In the rows, zero is written as 128.
Each row is followed by its class; each block has classes of its own.
[144 159  80 144  74 113 168 180  95  96 139 111 134 103 121 145 182 117
 137 146 175 104 123 164 140  77 148 109 120 125  98 128  84  92  86  91]  lin
[ 80 161 148 151  67 205 134 113 107  96 121  91 147 105 132 127 177 110
 132 116 124 142  40 163 158 211 177 116  87 179 140 140 116  89  84 205]  gove
[ 93 133 130 143 143 165 119 153 138 151 131 130  81 151 134 159 149 137
 129 146 112 124 149 112 137 156  97  76 117 138 155 123 166 117 155 137]  tudav
[110 132 178 111 111 113 114  98 131 137 118 101 175 143 147 130 113 146
 131 133 103 121 117 149 157 168 159 170 126 150 176 112 138 131 104 157]  tudav
[105 116 145 134 172 148  95 125 160 175 135 160  76 152 138 151 123 124
 125 133 106 109 189  86 152 185  90 135 141 113 151 121 159 144 181 161]  pofof
[123 111 153 127 113 153 105  93 105 149 105 106 153 150 143 118 107 119
 162 113 123 124 131 149 136 144 134 158 140 136 172 145 123 155 129 163]  pid
[129 122  86 115 131 107 130 148 132 160 143 139 145 136 140 146 149 107
 138 148 154 116 159 138 111 108 114 122 139 121 137 118 107 103 157 118]  gove
[128 113  75 159 128 143 131 150 147 141 129 142  80 124 124 156 130 124
 133 158 127 102 144  87 134 116  93  77 117 124 145 140 149  87 122 103]  Zon
[158 126 115 103 158  56 128 176 111 189 130 112 167 156 126 146  88 119
 147 144 135 122 198 167 117  60 111 149 146 110 149  99 137 143 130  78]  tudav
[129 133 118 137  88 143 148 130 119 112 165 122 128 112 148 146 138 134
 133 145 145  91 117 110 152 133 164 129 122 121 136 109 100 102 104 130]  lin
[109 182 153 108  93 166 158 111 103 122 122 111 112 107 123  89 180 127
  97  85 156 130  78 176 143 188 167 146  83 138  58 166 113 105  99 151]  Kuv
[146 140 139 150  84 132 150 118 106 105 144  96 155 100 144 110 109 119
 134 123 100 129  52 138 132 137 170 112  90 145 147 117 133  87  47 152]  Zon
[117 146 132 101 133  99 120 132 125 159 110 144 122 143 137 124 188 152
 125 152 167 125 139 156 107  98  91 109 135 120 113 135 131 136 161 102]  Motov
[134 138 115 144 116 127 143 173 112 129 160 107 126 125 135 165 131 129
 129 143 113 108 129 129 137 125 141 111 101 141 149 105 132  87  98 114]  tudav
[147 165 158 102 118  98 133 131  91 128 134 111 161 105 121  81 122 131
 123 102 115 145 107 193 137 127 152 157 102 124  92 138 104 140 115 146]  Guti
[ 94 163 181 160  84 204 131 110 119  79 129 111 100  96 139 115 195 144
 116 117  99 157  15 139 137 223 167  97  69 164 125 127 149 116  93 219]  voges
[141 141 148 103 136  88 110 119 106 155  99 115 165 134 127 103 132 122
 148 118 134 149 127 181 124 132 142 187 136 114 118 133 130 171 128 141]  voges
[150 134  39 147 135 148 158 180 133 128 179 149  48 109 108 189 163 116
 110 157 148  73 196  88 157 120 101 122 104 117  96 147 105  70 121  83]  Kuv
[127 108  85 118 180  98 108 146 140 204 130 165  80 168 152 156 147 128
 132 145 161 102 222  89 118  77  71  85 161  87 119 130 134 132 191  90]  Pido
[119  56 136 124 115 117  66 114 159 145  98 121 152 172 150 142  64 131
 194 157 100 121 194  88 137  88  88 123 182 145 214  96 166 156 172 138]  geg
[158 123 132 125  77 112 157 109  95 107 149 101 179 102 158 111 123 122
 139 112 133 104  75 163 122 137 181 169 120 146 146 122  65  96  81 133]  pid
[ 99 118 122 136 105 149 125 144 144 112 127 154  73 119 145 124 166 139
 123 137 122 109 144  91 129 154  98  66 131 139 115 138 130  96 178 112]  geg
[126 127 141 144  92 163 137 112 110 115 144 108 126 120 140 133 133 125
 138 122 120 104  98 136 149 167 152 143 112 145 156 142  99 116 103 156]  pid
[137 115 165 139  99 130 114  90 114 134 113  89 191 129 156 106  68 119
 164 122  93 144  78 139 127 128 160 136 111 142 184  97 157 127  72 174]  Zon
[101 131 134  89 168  98  99 121 122 200  87 152  99 189 127 102 165 150
 143 151 174 129 228 141 113  89  52 103 178  89 117 144 156 193 211  96]  lin
[134 127 118 151 119 136 137 143 123 139 132 123 107 122 139 127 130 126
 135 139 118 123 107 115 115 112 117  72 100 125 144 116 155  96 106 128]  Zon
[147 131 130 152  84 135 147 111 123 104 146  98 172  90 136 134  84 118
 134 128 100 110  67 124 161 148 190 151  87 140 158 120 122  84  37 150]  Zon
[129  66 107 192  97 203 116 126 161  97 174 127  92 105 176 198 159 130
 167 168  85  99 107  49 167 172 133  74 120 173 198  78 128  53  88 160]  fimeg
[125 112  56 130 149 124 122 168 144 171 165 162  92 137 134 175 156 110
 124 170 147  92 196  94 118 116  83  90 140 115 136 128 126  97 176  97]  gove
[ 98 130 136 117 108 135 132 138 128 119 116 147 109 121 143 102 162 135
 122 123 133 123 136 127 126 149 114  86 130 135 103 147 128 118 179 122]  geg
[159  85  55 147 114 140 124 151 160 135 168 129 105 125 149 195 135 122
 156 167 141  82 173  76 137 102 122 124 140 137 158 102 124  60 118 104]  Kuv
[116 101 179  92 154 117  95  65 135 213 102 132 145 175 158 103  86 139
 158 121 119 125 182 130 119 165 111 173 171 107 178 134 130 193 204 143]  pid
[127 146 132 123  90 106 143 133 117 114 144 108 141 122 130 130 143 138
 135 151 150 108 127 141 148 101 141 136 133 123 131 116 109 123  94 117]  lin
[135 124 159  88 160  63 109  94 123 196  98 128 160 157 136  84  88 140
 132 126 130 126 167 145 120 103 100 159 137  95 142 129 156 168 134 117]  Zon
[ 78 192 177  98 146 159 140 112  85 165 159 133  98 126 115  85 149 128
  78 105 123 128 118 148 142 215 127 124  71 115  76 164 133 158 155 166]  gove
[178 144 105 110 124  56 149 134  83 153 143 106 197 116 133 134  89 105
 131 112 145 103 150 167 158  79 180 190 127 108 110 131  68 133  72 105]  Pido
[120 108 134 110 137 106 105 140 127 156 120 139 126 141 122 119  79 124
 140 134 115 112 203 111 144 115  97 133 147 115 132 134 141 166 175 106]  geg
[140 166 141 129  82 117 179 117  96  97 161 107 162  85 157 118 166 130
  96 101 140 107  51 154 150 155 218 137  85 137  85 127  65  72  55 142]  Pido
[106 167 143 108  95 136 149 116 105 110 102 137 141 108 151  94 214 150
 109 117 176 140  48 179  94 138 150  98 107 142  82 145 102  99 138 123]  Motov
[137 127 153  91 125  80 127  99 101 148 123 124 186 125 154  86 124 122
 145 106 133 139 131 170 128 122 136 170 130 118 110 124  92 146 132 119]  fimeg
[ 77 182 163 136  66 193 141 121 112  93 100 114 110 121 138 104 206 136
 129 117 162 142  58 173 146 168 147  76 107 150 100 156 134 124 111 168]  lin
[144 104  98 150 128 135 126 140 149 133 172 142  94 109 146 172 155 137
 129 168 110  94 131  79 143 168 136 133 124 126 155 101 129 102 126 144]  voges
[145 133 122  98 147  52 110 158 130 168  99 137 129 159 132 121 161 128
 140 128 152 134 185 165  99  85  84 141 168 117 118 120 127 134 173 100]  pofof
[143 103 117 133 127 126  89 135 142 143 100 121 140 140 126 139 121 125
 166 139 114 138 163 146 144 103 118 131 154 133 160 124 136 140 146 150]  Guti
[142 130 111 155  90 128 129 148  98 127 119  98 135 130 149 140 157 116
 152 124 140 132  98 148 124  81 140  69 121 146 137 121 121 101  93 142]  Pido
[141 127 103 129  91 108 146 142 125 124 141 123 155 121 145 140 149 131
 149 151 166 103 133 139 134  88 148 125 142 120 138 107  99 102 114 111]  lin
[110 169 142 112 105 133 144 127 105 130 116 116 138 130 118 101 156 125
 128 115 170 132 115 173 138 127 147 124 129 111  92 154 115 150 122 130]  lin
[141 186 117  99 165  74 166 181 113 153 139 166  90 120 107 111 187 116
  81 105 163 120 168 175 119 130 112 138 118  88  44 166  95 122 169  89]  pofof
[125 110 110 129  90  92 117 167 135  98 101 129 119 131 142 132 167 131
 155 155 136 125 153 136 115  72  87  79 155 151 138 122 124 107 152  96]  geg
[106 158 184 140  99 170 130  90  91 125 135  97 144 119 156 110 142 138
 119  95 110 136  63 134 155 180 181 108  84 144 127 131 128 123  87 205]  Pido
[107 144 114 109 140 159 136 133 133 162 130 160  61 133 146 117 207 138
 105 125 174 108 151 127 117 157 100  93 110 116  74 158 137 100 181 118]  Kuv
[169 126 106 119 120  81 114 164 105 134 106 111 150 130 123 114 139 124
 164 134 131 152 147 188 109  53 111 114 147 134 128 121 118 127 132 114]  Guti
[105 172 138 142  67 148 173 160  88  52 133 124 106  71 120  92 166 116
  99 104 128 124  65 158 141 156 163  94  78 153  62 160  86  89 102 116]  geg
[170 123 118 136  91  75 146 122 118 109 151 100 179 102 145 133  95 127
 142 147 109 105  94 131 139  96 164 155 107 134 165 106 110  79  42 118]  Zon
[140 137 115 106 139  99 138 139  98 163 131 128 127 143 126 120 124 113
 137 118 153 105 173 160 125 108 112 165 137 102 114 156  92 154 146  96]  pid
[138 146 124 120 142  92 135 159 113 136 112 139 121 130 125 111 165 108
 121 110 149 134 140 172 109 118 121 132 135 120  94 136 109 122 150 119]  pofof
[ 65 171 142 113 148 171 116 126 115 169 114 142  98 146 118 109 184 117
 111 119 150 144 142 150 128 187  96  97 107 123  95 172 147 145 183 160]  gove
[ 63 147 141 128 150 175 106 125 114 140  91 155  51 143 138 101 225 133
 126 114 148 156 141 133 125 165  53  52 115 125  80 177 139 143 206 138]  fimeg
[125 166 140  89  99  75 141 133 100 137  97 117 151 142 125  90 182 140
 132 128 187 132 136 196 119  79 124 127 150 110  93 148 108 151 129  99]  lin
[111 184 169 135  79 157 138 125  87  88 120 104 117  94 139  93 201 138
 117 105 122 159  22 180 121 194 165 118  78 153  89 143 128 121  92 178]  voges
[ 90 170 135 136 134 157 133 143 109 163 116 138  59 138 143 118 210 140
 107 111 152 139 126 128 118 142  94  37 104 117  79 155 139 117 164 141]  Pido
[121 158 126 166  87 174 145 162 108  82 137 114  75  95 133 140 218 132
 124 139 118 145  53 143 121 167 141  74  84 160 113 122 141  92  90 164]  voges
[ 94 162 140  86 164 119 132 114 123 188 122 169  89 154 127  91 162 144
 103 123 176 118 189 133 126 139  89 114 146  70  78 168 132 175 211 109]  lin
[138  71  68 185  85 165 119 153 170 109 141 112 100 134 156 202 132 138
 179 186 108  95 118  53 133  87 109  62 125 159 225  74 157  39  91 141]  Zon
[105 128 186 106  99 115 113  94 126 107 126 124 149 120 146  96 104 149
 128 126  97 119 124 123 155 168 135 146 121 147 140 130 125 143 135 149]  geg
[152 143 131  96 147  73 143 131  85 145 158 132 162 109 126 111  94 114
 126 112 134 113 162 155 152 110 138 192 106 100  87 138  76 151 115  88]  fimeg
[181 136 110 115  86  32 138 166  97  98 106 107 185 122 148 121 169 109
 149 125 150 133 114 209  95  56 145 156 153 147 123 107  83  92  92 101]  pofof
[ 57 148 166 173 104 249 123 116 127 106 133 124  30 127 142 126 225 154
 116 120 122 128  64 100 129 225 101  32  83 159 135 160 148  98 152 198]  pid
[133 140 143 138 106 125 124 136 113 107 106 112 151 122 141 120 150 107
 143 106 127 142  98 172 127 141 153 145 128 149 132 119 114 107 111 163]  pofof
[114 143 133 140  88 174 153 111 125  99 153 132 122  89 150 138 182 156
 105 138 139 107  47 117 135 178 169 106  91 153 126 122 105  70 101 146]  Motov
[ 99 135 109 157  96 153 120 146 131 123 100 123  68 141 157 152 239 139
 131 142 154 129 111 122 125 114  98  26 134 151 123 139 136  84 129 140]  Pido
[143 111 159 145  48 160 141  82  91  79 137  79 193 100 174 115 119 123
 156 111 107 110  31 160 140 175 208 167 110 181 180 106  77  94  46 180]  pid
[117 101 151 113 163 104  69 112 154 186  90 138 102 174 138 134 157 149
 159 160 126 143 187 118 117 126  73 136 169 113 168 114 181 179 184 147]  voges
[ 91 112 145 135 125 163 123 125 155 121 149 157  76 115 144 130 136 145
 111 140 104 100 152  67 155 185 109  91 119 130 133 127 137 112 174 142]  geg
[115 149 120 142  78 145 144 139 112 109 129 107 129 115 127 135 158 128
 140 135 157 112 111 141 151 121 148 120 122 128 124 125 105 111  99 132]  lin
[ 69 144 132 134 146 200 121 116 149 153 167 160  67 128 139 146 178 137
  95 142 124 110 131  78 142 226 111  79  96 125 126 147 140 105 186 173]  gove
[144 114 101 167  44 115 128 143  99  78  94  70 172 120 163 151 179 120
 178 136 148 131  59 166 125  63 164  88 131 187 158  94  90  63  42 137]  Pido
[ 83 118 116 161 119 193 118 118 144 139 110 141  59 140 166 149 217 141
 124 133 145 122 110  90 134 157 107  27 131 145 138 136 143  87 157 173]  Pido
[179 105  97 115 117  69 117 146  87 156 111 114 188 145 139 128 105 112
 174 148 152 133 141 174  85  17 117 129 156 127 158 105 125 141 119  88]  Motov

A new block, with new classes.
[127 110 112 123 133 126 106 108 106 169 121 122 108 105 143 128  94 101
 126 159 122 142 166 114 127 128 184 110 164 114 130 170 122  97  97 122]  bek
[141 156 126 160 125  90  65 181 132  74 111 107 133 148 114 192 142 127
 131 155 119  99 160 169 148 137 106 143 121 105  88  86 155 156 164 122]  Boba
[115 130 118 128 138  87 121 120 141  80 132 145 104 162 187 105 111 121
 139 203  85 146 135 129 128  90 128 169 128  89 135 151 146  99 110 111]  gog
[156 113 104 136  79 117  97 167  98 132 130 140 121 108 139 181 159 113
 104 103 154  98  98 141 121 137  89  94 120 123 132 100 123 139 134 150]  denuv
[167 172 177 154 157 188 106 100  99 148  91 114 110 138  70 200 141 153
 126 173 120 114 149 103 130 118 140  64 126 133 111 192  90 125 135 123]  rop
[ 72  91 111  90  87 126 152  66 148  77 137 113 103 128 133  86 147 105
 146 187  83 129 146 121 135 145 104 217 108 127 147 180 154 140 134 116]  denuv
[202 128 110 129  90 105  49 190  99 123 153 113 111  99 163 176 116 103
 130 128 156  94 157 138 128  85 138  96 145 125 148 137 129 163 109 145]  Dubar
[184 135  95 122 107  85 121 111 109 126 115 166 158 145 126 134 122 111
 126 162 111 143 121 137 153  97 142 137 151  80 146 140 145  95 112 130]  zagev
[181 178 157 126 114 150 112 138 138 112 104 157 144 191 123 213 135 111
 146 150 117 177  84 126 129  97 117 147 153 131 177 134 103 137 138  97]  zagev
[114 143 122 167 152 146  64 116 114 145 165 119 127 102  83 115 159 161
 151 164  98 119 124 120 134 102 151 101 103 117 136 138 162 129  89 193]  fatur
[108 144 163 133 141 165  84 135 106 104 176 161 111 140 134 115 182 111
 150 169  60 132 134 139 142 100 120 156 124 117 145 131 129 114 122 124]  fatur
[168 103 131 137 123 137  83 141 140 115 133 160 158 132 148 149 116 137
 140 153 109 127 106 125 176 118 117 120 127 104 128 158 114 129 109 119]  rop
[126 149 128 123 109 114 117 113 110 142 135 119 130 116 106 100 156 136
 147 164 102 118 145 121 118 164 150 138 144 113 143 171 137 158 114 131]  dol
[ 88 110 118 129 128 156 134  97 133 134 164 122 120 111 126 102 141 140
 151 165 103 128 110  94 128 119 127 164 111 131 148 155 162 132 114 162]  fatur
[ 89 105 113 176  96 196 219 144 146  90 143 169 110 107 196 107 176 160
 119  75 135 159  79 123 130 171 123  81 125 145  83  86  88  86  94 106]  Boba
[156 118 161 146 127 172  68 113 102 162 137  81 115 146 122 129 104 133
 111 162 137 132 128 104 106 127  87 128 100  81  98 129 102 170  58 150]  fem
[ 86 111 115 112 181  99  99 122 172  92 129 177 164 145 169  82 129 179
 146 119 115 131  91 130 159  77 103 147 114 144 132 137 155 104 184  99]  Boba
[103 124 142 185  88 147  98 175 136 125  93  99 111 127 150 153 135 158
 140 134 117 129 129 154 146 118 168 111 130 141 113 102 128 118 130 124]  dol
[117  98  99 145 109 103  86 156 132  91 112 152 127 129 140 127 132 140
 128 169 118 118 124 167 177  99 135 137 116 103 103  88 140  34 108 122]  Zunu
[163  89 117 121  67  95  93 100 150 107 118 127 180 194 163 106 178  98
 114 196  93 164 149 137 141 119  98 160 132 108  98 111 127 109 175  99]  Boba
[175 102 106 138 124 150 142 121  90 151 135 110 108 134 139 170 133 119
 120 135 131 102 162 119  96 106 148  90 160 129 108 106 127 132 118 151]  bek
[146 149 150 136  95 158 112 180 122  71 190 137  84 141 116 128 175 117
 183 137  76  70 143 112 148  87 104 145 102 102 106 173 124 144  67 142]  rop
[180 165 144 123 138  77 141 126 102 105 169 155  55 164 136 116 143 110
 148  84 166 153  98 133 118 111 163 196 164 123  88 161 111  74 192 157]  bek
[ 96 143 122 138 148 145  80 171 110 126 162  99 131 110 109 149 167 127
 145 149  81  71 178 143 119  93 110 121 122 106  95  70 182 196 157 152]  dol
[109 106  95 148  73  82 176 120 184 115 102 149 126 165 205  92 147 128
 125 202 125 201  93 106 135  84  91 197 120 140 165 145 154  98 200 116]  Dubar
[109  93 128 117 133 138 161 139 162  81 166 155 140  87 138  87 178 163
 145 128 147 102  36 144 153 126 124 179  91 137 115 131 142 137 132 179]  Dubar
[140 115 146 126 109 170  89 107 104 130 141 164 108 132 119 149 158 148
 154 189 117 121 108 149 146 118 158 146 120 122  84 123 141 125 155 150]  rop
[170 145 170 112 123 139 109 130 134 108 140 151 134 154 149 167 146 140
 146 188  93 138 130 156 108 123 189 108 155 161 138  96 137 162 143 118]  gog
[ 99 154 163 108 135 107  79 118 111 144 139 156 144 158 144 110  85 128
 117 142 115 101 119 135 122 148 142 152 131 128 156 155 106 141  84 119]  fem
[140 124 159 127 118 103  79 160 128 132 118  90 133 111 112 159 113  99
  93 154 132 104 155 142 119 152 116 125 148 128 113 130 129 119 174 108]  fem
[102 125 133 131 145  84 127 124 134  91 126 129 152 159 162  83 133 126
 140  91 115 141  97 160 124 115 106 165 115 110 147 172 113 155 126 134]  fem
[110 136 130 144 121 151 119 158 142  92 112 140 149 134 115 178 152 138
 150 133 124 101 102 162 143 123 138 145 115 128 116  81 145 114 128 137]  Boba
[104  98  91  97 119 158 135 130 125 112 152 113 101 114 189  93 142 130
 126 123 108 141 191 114 106  68 121  97 144 143 117 133 152 123 188  91]  dol
[168  95 109 137 158 137 140  89  87 174 137 112  75  86 176  75 115 104
 150 100 141 186 115 105  79 144  84 155 155  92 156 152 102 164 113 111]  gog
[129 127 157 135 143 113 143 160 116 158 104 144 120 144 113 116 155 131
 150 113  89 103 141 137 147 100 153 146 136 136 114 130 136 114 152 116]  bek
[117 156 126 129 113 108 127 124 121 171  14 143 172 211 110 158 123 159
 116 113 133 149  80 142 130 113 151 149 118 132 129 126 102 107 135  89]  zagev
[142 110 111 108 137 148 160 114 114 139 141 105 124  80 130 126 103 103
 141 126 125 112 164 106 120 133 126 140 132  90 110 152 149 183 124 143]  rop
[127 123 150 150 151 109  50  71 126 100 152 114 146 178 138 132 152 100
 147 167 105 171 112 149 152 131 104 184 132 106 100 122  90 152 140 143]  Zunu
[124  81  65 131  63  99  95  55 146 100 164  94 103 156 177 107  92 143
 138 165 158 134 112 114 131 121 113 194 127 152 152 165 151 126 164 182]  dol
[132 114 144 112 118 135 126 186 145 159 117 118 161 106 127  80 185 126
 138 102 107 123 120 126  87  98 140 110 124 108 104 101 127 150 119 122]  rop
[120 125 153 119 120 158 113 117 100 119  94 110 109  87 153 141  94 110
 106 161 112 125 172 145 111 137 183 102 143  96 157 130 108 135  38 109]  denuv
[145 129 128 136 138 129 119 151 106 148 107 122 128 108 126 138 159 136
 135 177 102 112 168 134 124 103 124 127 133 119 127 117 153 175 147 109]  Dubar
[136 115 100 132 108 154 146 148 144 143 105 107 149 111  93 131 127 153
 135 116 130  91 128 103 119 125 109  89 109 145 167 113 118 113  41 128]  Zunu
[197 117 139  92 105 130  66 153 124 105 161 138 135 113 123 109 145 133
 112 115 108 113 162 144 128 121 129  94 130 130 140  99 125 148 100 114]  denuv
[122 121 140 128 140  97  81 120 132 116 141 169 137  97 135  82 174 128
 146 134  87 154 112 159 146  98 144 124 136 123 157 136 145 114 155 127]  denuv
[148 101 112 132 151 161 142 130 108 101 142 135  95 103 163 122 132 146
 146 164 100 119 165 122 138 108  87 152 133 118 139 138 142 178 122  91]  Dubar
[ 99 127 131 140 138 171 149 116 164  54 157  91 138 113 126 135 150 147
 137  69 146 114 102 171 106 148 168  98 115 181 127  78  89 149  75 181]  Zunu
[107 155 159 134 154 119  92 142 107 128 114 130  86  92 148 137 112 124
 127 133 118 132 139 128 109 125 135 124 145 111 158 140 123 152 111 101]  denuv
[162 108  92 139 119 119 153 109  94 165  95 102 110 113 131 143 131 115
 153 140 122 131 150 127 102  80 154 116 140 111 126 135 161 119 147 143]  gog
[140 153 116 132  98 119 108 137 113 128 144 123  91 124 113 111 128 124
 142 129 125 123 135 144 119  99 140 147 121 117 135 101 154 137 106 155]  zagev
[106 107 147 142 121 146 112 127 155 104 103  99 147 104 108 134 163 143
 117 230  80  86 165 127 123 155 112 109 132 138 130 112 148 124 119  94]  Boba
[192 162 136  97  99  95  89 211 132 114 107 153 140 164 122 230  52 121
 149 130 129  61 160 122 166  96 143 166 145 125 142 134 159 141 148  98]  rop
[162  60 166 108  96  92  51 159 115 134  99 105 147  86 133 129 130 108
  88 158 118  68 142 163 155 143 124 141 136 109 109  93 131 123 144 111]  denuv
[129  95  75 150 119 127  86 147  96 145 143 116 103 107 149 154 139 124
 117 180 109 119 163 104 119 106  79 115 138 113 131 118 173 117 160 121]  fatur
[121 160 133 122 151 151 105 147 141 107 139 139 135 131 165 163  96 124
 114 163 122 139 149 113 120 117 165 123 153 131 139 126 109 134  88  96]  Dubar
[ 98 125 151 121 166 177 140 140 123 105 148 149 126 104 117 118 194 155
 163 190  64 125 107 105 119 125 118 140 133 114 147 163 145 137 100  97]  fatur
[120 108 118 108  87 190 129 143 130 112 211 125  72 104 205  90  82 105
 174 134  94 128 174  84 132  83 105 171 134 113 176 131 156 176  69 122]  dol
[143 139 135 136 153 121 108 108 150 113 143 128 115 105 107  96 148 150
 161 128 126 178 129 122 149  96 147 102 129 145 131 161 128 101 147 133]  Zunu
[127 146 100 165 145 134  64 138 143  98 127 148 165 191 153 164 135 151
 131 183  87 151 140 130 164  86 117 122 110 107 116 122 120 144  93 114]  Dubar
[110 129 126 106 143 135 105 165 124 113 109 136 110 103 132 114 117 140
 184 127  93 127 166 145 133 103 159 135 141 129 167 131 138 136  73  70]  Zunu
[174 131 148 157  45 162 132 112 157 104 153 104  86 129 109 141 118 112
 148 138 119 147 163 125 159 157 143 148 123 171 135 149 117 126 144 147]  rop
[162 128 136 143 141 123  92 152  92 148 110 118 114 148 134 149 103 131
 129 121 138 119 127 128 116  85  87 141 124  91 126 130 131 133 130 123]  fem
[155 140  95 134 141 107  85 197 114 165  99 131 120 103 134 103  95 138
 125 123 110 104 179 109 117  60 103 111 153  92 189 119 156  65 112  78]  dol
[142 126 127 107 120 154 121 159 141 144 154 153 134 122 153 111 101 140
 128 108 109 122 166 103 142 102 141 101 125 132 101 110 140 148 124 111]  rop
[134 111 126 134 158 126 136 141 117 140  94  96 124  92 114 110 157 120
 167 101 121 156 137 133 122 104 124 132 137 102 119 134 124 139 128 107]  Zunu
[169 154 166  97 192 135 138  59 105 138 143 158 118 133 155  63  72 135
 113 157 105 170 173  89 137 161 124 155 147  74 121 191  93 174 101  87]  rop
[193 140 129 179  81 143 110 101 118  99 159 141  99 177 124 175 168 148
 145 228  90 124 119 139 118 133 112 116 125 142 147  99 133 137 101 166]  gog
[169 163 168 151 125 127 179  98 159 112 167 107 136 106 116 145 196  94
 122  92 195 192  36  87 102 180 109 128 147 126  85 168  81 127 195 179]  Boba
[178  96 143 110 114 113  37 141  97 130 119 109 131 124 122 139 101 126
  99 158 158  99 131 180 134 111 117 139 108  97 111 109 138 125 142 154]  fem
[142 107 118 113 129 115  96 139 114 148  92 121 154 115 122 128 155 120
 117 176 118 125 145 134 114 114 126  97 141 105 127 112 121  99 110 103]  Zunu
[181  85 140  85 154 161 128 122  95 156 116 123 122 120 139 141 139 113
 135 156 128 121 148 141 112  57 128 125 129 105 132 120 151 155 157 149]  bek
[104 127 175 109 136 137 165  74 168 119 135 116 115 152 152  70  85 110
 123 217  51 125 181 104 122 135 127 200 133 146 173 120 142 127 118  92]  gog
[170 122 105 110 113 129 148 164 123 160 137  57  90  90  89   7 118 134
 132  22 153  95 189  82  95  42 158 102 101 101  94 115 120  42  23 148]  Zunu
[145  89 116 102 161 199 177 115 114 104 117 111 112 163 117 193 140 141
 145 127 131 112 145 140 126  61 145 152 118 129  57  85 159 126 184 148]  bek
[123 128  99 144 119  93  84  91 120 110 147 148 119 152 136 122 138 155
 144 190 113 116 123 133 130 127 133 144 125 119 111 159 146 143 142 159]  rop
[120 115 196 111 106 104 143 143 180  89 127  88 161 176 179 113 106 103
 114 160  96 102 152 108 138  79 160 164 138 133 100  91 111 116 104 120]  Zunu
